[[130 126 143 116 120 129 112 129 115 131 128 109 141 124]
 [127 133 128 107 115 125 105 115 120 134 122 108 119 118]
 [137 132 112 114 122 131 128 121 133 141 133 126 119 119]
 [126 132 137 145 135 114 141 125 126 122 127 139 121 137]
 [125 142 127 153 140 128 140 120 142 130 124 149 112 139]
 [131 126 115 120 126 137 128 129 135 132 131 128 127 123]
 [135 131 112 126 128 128 135 124 137 137 133 135 120 124]
 [137 114 107 120 126 113 149 135 125 126 139 136 128 121]] | 124

[[128 128 131 151 146 129 128 128 128 128 128]
 [128 128 136 155 137 129 128 128 128 128 128]
 [128 128 128 128 127 129 128 129 145 152 132]
 [128 128 128 128 129 143 153 132 128 128 128]
 [129 145 152 131 128 128 128 128 128 128 128]
 [154 141 129 128 128 129 128 128 127 128 134]
 [131 128 128 128 128 128 128 128 130 147 150]
 [128 128 128 128 131 150 147 130 128 128 128]
 [128 128 128 128 128 128 128 130 144 152 132]
 [128 128 128 128 128 138 155 135 129 128 128]] | 128

[[126 124 133 131 134 120 129 134 129 134 136 129 131 129 121 131]
 [107 147 122 110 135 107 109 138 142 123 130 108 137 131 110 128]
 [118 137 124 122 129 117 121 133 133 125 129 120 132 131 118 128]
 [132 137 133 125 135 139 127 126 136 132 125 129 129 129 138 128]
 [142 124 132 139 121 143 141 123 120 132 125 141 123 130 141 128]
 [136 117 146 135 136 134 134 132 127 145 137 137 130 124 134 135]
 [131 124 138 132 133 129 131 131 129 137 134 132 130 127 130 132]
 [135 146 111 132 144 135 133 118 143 115 119 133 123 140 131 113]
 [113 125 139 119 121 110 118 143 124 138 139 117 137 124 114 140]
 [127 124 129 133 123 121 132 132 122 130 132 131 129 131 122 130]
 [127 132 134 125 141 127 125 131 138 135 132 127 132 129 127 129]] | 131

[[128 124 128 128 128 127 127 130 133 128 132 130 139 142 140 141]
 [134 141 140 141 140 138 139 142 117 141 132 141 143 141 140 139]
 [127 130 128 128 128 127 127 128 112 128 133 128 127 131 140 141]
 [128 130 128 129 129 140 139 142 107 140 132 140 135 140 141 142]
 [128 129 128 141 140 138 139 143 129 140 133 140 139 137 140 140]
 [128 126 128 128 128 127 127 128 118 125 132 128 129 141 141 141]] | 141

[[138 125 141 136 123 133 105 120 118 116 133 139]
 [118 129 126 129 121 115 152 135 122 130 137 137]
 [126 143 116 130 140 136 128 121 139 134 104 121]
 [124 144 117 133 140 135 127 119 138 129 105 126]
 [121 139 129 120 120 120 113 132 136 133 103 119]
 [123 134 128 118 129 115 110 124 117 129 147 124]
 [132 120 119 118 140 129 131 124 123 135 148 118]
 [119 133 119 137 138 128 152 126 137 117 131 140]
 [127 139 134 131 129 123 105 119 121 115 129 136]
 [120 140 129 120 120 120 113 132 136 133 103 120]
 [139 119 140 126 119 136 121 131 141 120 119 126]] | 139
---
[141 144 114 105 134 143 121] 121

[137 139 153 129] 139

[124 133 139 130 104] 130

[[118 120 111 124 114 142 150]
 [123 143 133 149 109 142 137]
 [123 125 117 118 124 148 133]] 114

[101 135 139 134] 135

[119 140 120 101 152 135] 120

[[136 148 131 140 132 141 129]
 [103 148 112 145 148 104 140]] 112

[111 102 147 124 157] 124

[157 130 138 112] 138

[105 126 122 143 135 153 103] 122
---
[152 145 112 142 107  99] ⇒ 112
[102 138 128 134] ⇒ 128
[108 124 150 150] ⇒ 150
[138 127 139 118 105 142] ⇒ 139
[102 103 113 120 145] ⇒ 113
[101 123 154 148 156] ⇒ 154
---
[[117 138 124 155 143 116 143]
 [104 130 132 155 155 131 156]
 [128 114 133 114 124 144 124]] yields 116

[[144 139 122 117 149 132]
 [115 119 134 126 129 120]
 [119 125 134 124 143 134]] yields 149

[[108 120 130 140 151]
 [137 121 107 130 138]
 [119 132 152 123 113]] yields 140

[[120 126 119 122]
 [126 112 139 118]
 [114 128 106 145]] yields 119

[[133 136 112 116]
 [106 135 109 131]
 [102 140 121 118]] yields 112

[[147 147 138 140 143]
 [136 127 106 120 108]
 [152 127 130 148 125]] yields 140

[[133 111 151 136 139]
 [134 135 131 129 117]
 [139 133 137 137 119]] yields 136

[[123 133 116 120 134 126]
 [133 115 120 125 152 128]
 [140 114 129 129 132 121]] yields 134

[[129 139 120 115 128 134 135]
 [123 138 134 118 115 103 141]
 [117 117 108 131 121 138 131]] yields 134

[[106 139 112 132 116]
 [111 114 112 123 142]
 [117 125 124 124 140]] yields 132
---
[[113 103 125 148]
 [145 136 121 122]
 [128 115 119 152]] ==> 113

[[138 137 131 140]
 [156 128 137 151]
 [131 136 131 136]] ==> 138

[[120 133 127 135 142 131]
 [127 129 129 131 138 130]
 [125 129 131 136 155 135]] ==> 120

[[117 126 121 125 128 129 125]
 [118 141 128 119 141 144 112]
 [115 124 137 149 120 119 123]] ==> 117

[[122 134 129 118 120 134 150]
 [122 134 129 118 121 134 150]
 [129 131 127 143 134 115 111]] ==> 122

[[123 128 129 134 127 128]
 [102 124 127 124 129 126]
 [133 123 128 124 122 125]] ==> 123
---
[[121 142 140 114 116  99 139]
 [130 149 153 120 137 141 111]
 [126 135 134 125 134 144 110]] => 140

[[113 136 143 140 116 139]
 [144 153 120 131 128 114]
 [131 129 131 128 140 114]] => 143

[[131 140 106 143]
 [123 140 130 139]
 [143 124 118 127]] => 106

[[128 132 113 124]
 [130 129 149 121]
 [134 123 143 129]] => 113

[[112 106 133 154 120]
 [116 130 105 150 103]
 [143 144 154 134 122]] => 133

[[140 129 113 133]
 [120 116 106 141]
 [125 117 120 138]] => 113

[[117  99 156 107 120]
 [146 144 101 153 126]
 [118 149  99 119 145]] => 156
---
Input:
[[126 139  98 116 111]
 [142 120 107 107 103]
 [141 106 157 132 135]]
Output: 107

Input:
[[101 123 118 110]
 [121 104 127 123]]
Output: 123

Input:
[[133 128 128 134 151 149]
 [153 128 128 135 133 148]
 [131 128 129 128 131 132]]
Output: 135

Input:
[[151 142 155 122  99]
 [123 107 132 122 116]
 [145 150 151 125 102]]
Output: 132

Input:
[[112 127 147 125]
 [109 135 113 156]]
Output: 127

Input:
[[131 136 126 127 125 120 141]
 [140 133 142 106 121 117 142]
 [132 138 125 124 125 122 141]]
Output: 121

Input:
[[147 149 117 129]
 [145 151 115 134]]
Output: 149

Input:
[[132 138 145 121 133 137 144]
 [118 116 125 149 156 117 132]]
Output: 133
